Here is a tiny trained network, its code and every weight. The questions are about switching its units off for an input and a class, where a switched-off unit gives its printed mean instead of its output.

import numpy as np


def w(rows, s, z=0):
    codes = np.array(rows[::2]) - 128.0
    scale = np.full(codes.shape[1], s)
    scale[-1] = z or s
    return codes * scale


def f(y):
    return y / 2 * (1 + np.tanh(0.7978845608 * (y + 0.044715 * y**3)))


def log_softmax(a):
    a = a - a.max(-1, keepdims=True)
    return a - np.log(np.exp(a).sum(-1, keepdims=True))


def net(x, mask):
    res = np.array(x, float).reshape(1, 2) / 4 @ E
    y = f(res @ A[0][:, :-1].T + A[0][:, -1])
    res = res + np.where(mask, y, B[0][:, -1]) @ B[0][:, :-1]
    return log_softmax(res[-1] @ U[:, :-1].T + U[:, -1])


A, B = {}, {}
E = w([
[124,241,190,215,162],'x0',
[77,115,225,71,254],'x1',
],0.0096)
A[0] = w([
[43,69,148,81,196,239],'neuron 0',
[104,135,197,199,199,150],'neuron 1',
[206,75,73,116,51,197],'neuron 2',
[132,81,106,43,207,171],'neuron 3',
[24,198,160,153,158,152],'neuron 4',
[64,189,209,92,206,255],'neuron 5',
[60,212,155,175,109,167],'neuron 6',
[254,167,86,214,92,218],'neuron 7',
[90,148,211,125,156,147],'neuron 8',
[94,65,180,79,149,181],'neuron 9',
[183,121,79,53,125,166],'neuron 10',
[199,117,95,136,21,216],'neuron 11',
],0.0098,0.005)
B[0] = w([
[41,78,85,89,114,220],'neuron 0',
[109,132,125,152,186,204],'neuron 1',
[182,62,130,123,97,220],'neuron 2',
[114,87,81,62,125,193],'neuron 3',
[98,178,109,163,167,198],'neuron 4',
[72,181,155,122,171,253],'neuron 5',
[112,173,165,152,167,203],'neuron 6',
[246,157,193,206,166,245],'neuron 7',
[89,116,139,125,161,189],'neuron 8',
[99,116,66,69,136,187],'neuron 9',
[149,90,85,116,70,168],'neuron 10',
[200,50,143,147,93,232],'neuron 11',
],0.011,0.012)
U = w([
[165,90,140,137,171,96],'0',
[166,132,122,106,165,17],'1',
[129,168,126,130,67,3],'2',
[158,169,204,201,153,194],'3',
[240,64,191,253,104,143],'4',
[147,60,82,122,49,180],'5',
[42,148,161,181,149,165],'6',
[42,99,123,13,147,156],'7',
],0.011,0.0039)

Each question gives the input, the list of numbers given to net, and the class t.
The units are the neurons (one row each of A and B). Each row of codes is followed by its name. A weight is (code - 128) times the scale printed after its matrix; where a second scale follows, it is the last column's (A, B and U).
mask holds one flag per neuron, in row order. A switched-off neuron (its flag False) gives its mean, the last column of its row in B, instead of its output. The means were averaged over made-up inputs and are rounded, as every weight is.
A unit's drop is (log p(t) with every unit on - log p(t) with that unit switched off) / (log p(t) with every unit on - log p(t) with every unit switched off).
top k neurons: the k neurons with the biggest drops, biggest first
drop when u is switched off: that unit's drop, to one decimal
input [2,5], class 7: top 2 neurons => (neuron 7; neuron 0)
input [-2,1], class 7: top 3 neurons => (neuron 7; neuron 11; neuron 2)
input [-6,0], class 5: top neuron => (neuron 5)
input [-2,-1], class 5: top 3 neurons => (neuron 7; neuron 6; neuron 1)
input [-6,-4], class 4: top 2 neurons => (neuron 0; neuron 11)
input [7,2], class 6: top 3 neurons => (neuron 7; neuron 11; neuron 5)
input [-8,1], class 5: top 3 neurons => (neuron 5; neuron 10; neuron 2)
input [-3,1], class 7: drop when neuron 1 is switched off => -0.1
input [3,2], class 6: drop when neuron 7 is switched off => 0.3
input [2,3], class 6: drop when neuron 2 is switched off => 0.2
input [3,4], class 6: drop when neuron 4 is switched off => 0.2
